[[-52 -27 -25 -44 -14 -39 -33 -25 -39 -37 -34 -65]
 [ 39  23  23  39  11  34  28  23  34  34  26  48]]
->
[[ 48  26  34  34  23  28  34  11  39  23  23  39]
 [-65 -34 -37 -39 -25 -33 -39 -14 -44 -25 -27 -52]]

[[ 57  46 -60  69  -1  55  58  66]
 [ 66  53 -72  79  -1  63  66  75]
 [-28 -16  69 -39   0 -27 -29 -36]
 [ 74  58 -85  90  -1  71  75  86]
 [ 56  45 -61  71  -1  56  58  68]
 [-28 -17  68 -38   0 -27 -29 -34]
 [ 22  20 -10  29   0  23  23  29]
 [-12  -5  42 -15   0 -10 -12 -13]
 [ 32  28 -21  36  -1  30  31  35]
 [ 58  47 -59  66  -1  54  57  64]]
->
[[ 64  57  54  -1  66 -59  47  58]
 [ 35  31  30  -1  36 -21  28  32]
 [-13 -12 -10   0 -15  42  -5 -12]
 [ 29  23  23   0  29 -10  20  22]
 [-34 -29 -27   0 -38  68 -17 -28]
 [ 68  58  56  -1  71 -61  45  56]
 [ 86  75  71  -1  90 -85  58  74]
 [-36 -29 -27   0 -39  69 -16 -28]
 [ 75  66  63  -1  79 -72  53  66]
 [ 66  58  55  -1  69 -60  46  57]]

[[-29 -33 -22  66 -44   0 -32 -34 -40 -35]
 [  1  -1   2  19  -4   0  -2  -2  -3  -2]]
->
[[ -2  -3  -2  -2   0  -4  19   2  -1   1]
 [-35 -40 -34 -32   0 -44  66 -22 -33 -29]]

[[ 11  -2  -7  48  -1  -7   3  25 -13  12 -24  -8  11 -22]
 [ -6 -13 -17  67 -22  -5  -8  36  28  -5 -23   7 -10  -4]
 [  5 -16   3 -16   1   4 -13 -13 -11   8 -29 -10 -18 -21]
 [ 22  21  11   1 -10 -10  -4  -3 -16   6 -11  -6   5 -11]
 [ 10   2 -14 -14  13  -6 -10 -12 -18  24  33  13   0 -16]
 [ -1   1  -8   2 -27  12 -10  -3 -27   5  11  11  14 -16]]
->
[[-16  14  11  11   5 -27  -3 -10  12 -27   2  -8   1  -1]
 [-16   0  13  33  24 -18 -12 -10  -6  13 -14 -14   2  10]
 [-11   5  -6 -11   6 -16  -3  -4 -10 -10   1  11  21  22]
 [-21 -18 -10 -29   8 -11 -13 -13   4   1 -16   3 -16   5]
 [ -4 -10   7 -23  -5  28  36  -8  -5 -22  67 -17 -13  -6]
 [-22  11  -8 -24  12 -13  25   3  -7  -1  48  -7  -2  11]]

[[ 31  33  43  31  30 -30  27  28]
 [  4   3   4   4   4  10   4   3]
 [ 30  33  43  31  30 -30  28  28]
 [-23 -28 -36 -23 -23  50 -18 -22]
 [ -2  -4  -5  -2  -2  18   1  -1]
 [-33 -39 -51 -33 -33  65 -28 -32]
 [ 29  32  42  30  28 -29  29  29]
 [ -8 -10 -13  -8  -8  26  -4  -6]]
->
[[ -6  -4  26  -8  -8 -13 -10  -8]
 [ 29  29 -29  28  30  42  32  29]
 [-32 -28  65 -33 -33 -51 -39 -33]
 [ -1   1  18  -2  -2  -5  -4  -2]
 [-22 -18  50 -23 -23 -36 -28 -23]
 [ 28  28 -30  30  31  43  33  30]
 [  3   4  10   4   4   4   3   4]
 [ 28  27 -30  30  31  43  33  31]]

[[-66  -3   8]
 [-17   6  -1]
 [-75  26 -32]
 [-59  23  -7]
 [-87  33 -33]
 [-36  -6   1]
 [-60 -16 -13]
 [-34   2 -20]
 [-15  -4  -4]
 [-88 -21 -33]]
->
[[-33 -21 -88]
 [ -4  -4 -15]
 [-20   2 -34]
 [-13 -16 -60]
 [  1  -6 -36]
 [-33  33 -87]
 [ -7  23 -59]
 [-32  26 -75]
 [ -1   6 -17]
 [  8  -3 -66]]

[[ 34  47  37  34  22  36  32  26  42  26  38  47  48  31]
 [ 33  45  24  25  21  33  29  28  44  41  34  53  47  24]
 [ 44 -78  43  31  43  47  29  36 -77  25  33  25 -84  42]]
->
[[ 42 -84  25  33  25 -77  36  29  47  43  31  43 -78  44]
 [ 24  47  53  34  41  44  28  29  33  21  25  24  45  33]
 [ 31  48  47  38  26  42  26  32  36  22  34  37  47  34]]

[[ 66  50  46  43  19  18  28  46  46  57  57]
 [-71  70 -50  61 -13 -15  40 -49 -48  80  80]
 [-89 -53 -62 -47 -24 -23 -30 -62 -63 -60 -61]]
->
[[-61 -60 -63 -62 -30 -23 -24 -47 -62 -53 -89]
 [ 80  80 -48 -49  40 -15 -13  61 -50  70 -71]
 [ 57  57  46  46  28  18  19  43  46  50  66]]
